[[-15.0 -10.1 -10.6 -12.0   0.0   2.5  -1.6  -5.4  -7.7   6.3]
 [  0.7   6.8   2.3  28.8  -1.7   0.2  -2.2  -3.7   2.3  -3.8]
 [ 21.0  31.3 -55.2 -26.3  -2.7  -1.6  -0.9   1.2  -6.9  11.1]
 [ 16.6  32.1 -42.1  19.4  -0.6  -1.4  -1.3   5.7   2.0  -0.5]
 [ 26.0  29.7 -33.6 -10.2  -1.0  -0.9  -0.4  13.4  -1.9  -1.0]
 [  5.0  -5.3  21.8 -26.4   2.1   2.3   1.1  23.1  -1.8 -10.6]]
->
[[-15.0 -10.6   0.0  -1.6  -7.7]
 [  0.7   2.3  -1.7  -2.2   2.3]
 [ 21.0 -55.2  -2.7  -0.9  -6.9]
 [ 16.6 -42.1  -0.6  -1.3   2.0]
 [ 26.0 -33.6  -1.0  -0.4  -1.9]
 [  5.0  21.8   2.1   1.1  -1.8]]

[[  4.0 -55.9  -0.9   1.1  -0.1  -1.8]
 [  3.8 -55.4   3.1   0.0   0.2  -1.6]
 [  4.8 -41.9 -30.7   9.1  -1.6  -3.0]
 [  4.6 -52.1 -14.7   4.9  -0.8  -2.5]
 [  4.7 -49.4 -20.0   6.3  -1.1  -2.6]
 [  4.2 -55.5  -5.2   2.3  -0.3  -2.1]
 [  4.4 -54.3 -10.0   3.6  -0.5  -2.3]]
->
[[  4.0  -0.9  -0.1]
 [  3.8   3.1   0.2]
 [  4.8 -30.7  -1.6]
 [  4.6 -14.7  -0.8]
 [  4.7 -20.0  -1.1]
 [  4.2  -5.2  -0.3]
 [  4.4 -10.0  -0.5]]

[[ 12.5 -14.4   4.8  11.6  54.1  11.9 -20.7   9.9   6.9]
 [ -0.8 -10.0  10.5  14.5  29.4  -0.1 -11.3   5.2  10.3]
 [  9.3   4.0   2.8 -37.4  -6.1   0.7  23.9  -0.2  22.2]]
->
[[ 12.5   4.8  54.1 -20.7   6.9]
 [ -0.8  10.5  29.4 -11.3  10.3]
 [  9.3   2.8  -6.1  23.9  22.2]]

[[-21.0  18.9 -35.6 -44.7  19.2  27.6]
 [  4.5  -2.0  13.4  22.7 -10.8 -21.2]
 [ -1.0  -0.2  14.4  21.0  -3.6 -16.0]
 [  3.1 -10.6  -2.1   7.4  -6.1  -9.0]
 [ 16.6  -9.0  30.8  33.2 -32.9 -29.0]
 [ 10.7  -3.5  27.7  54.8 -22.4 -23.9]
 [ 17.5 -12.4  19.7  50.0 -17.1 -23.2]
 [-17.0  14.1 -27.8 -54.6  24.9  30.1]
 [-21.0  17.9 -32.4 -44.4  27.8  17.1]]
->
[[-21.0 -35.6  19.2]
 [  4.5  13.4 -10.8]
 [ -1.0  14.4  -3.6]
 [  3.1  -2.1  -6.1]
 [ 16.6  30.8 -32.9]
 [ 10.7  27.7 -22.4]
 [ 17.5  19.7 -17.1]
 [-17.0 -27.8  24.9]
 [-21.0 -32.4  27.8]]

[[-32.7 -25.7  28.5  -9.0  -1.0 -14.8   8.9  18.3   8.8 -46.5   8.2   5.5]
 [-18.0  21.0  12.5  41.5 -21.9 -38.3  10.3 -12.4  14.6 -21.5   7.6  -5.8]
 [-27.1 -26.6  25.2 -31.9  14.0  10.3  10.6  36.5   0.0 -25.3   3.1  15.7]
 [  1.1  -5.6   0.9 -36.9  25.4  36.2   4.5  34.4 -12.1  25.2  -6.1  20.2]
 [ 25.8  37.8 -22.8  26.7  -7.0   0.2  -4.0 -20.8  -3.6  42.2  -5.8  -5.7]]
->
[[-32.7  28.5  -1.0   8.9   8.8   8.2]
 [-18.0  12.5 -21.9  10.3  14.6   7.6]
 [-27.1  25.2  14.0  10.6   0.0   3.1]
 [  1.1   0.9  25.4   4.5 -12.1  -6.1]
 [ 25.8 -22.8  -7.0  -4.0  -3.6  -5.8]]

[[-41.0   2.2  18.8]
 [ 15.8  22.5 -45.6]
 [-38.0 -40.4  42.6]
 [-46.7 -11.3 -16.2]]
->
[[-41.0  18.8]
 [ 15.8 -45.6]
 [-38.0  42.6]
 [-46.7 -16.2]]
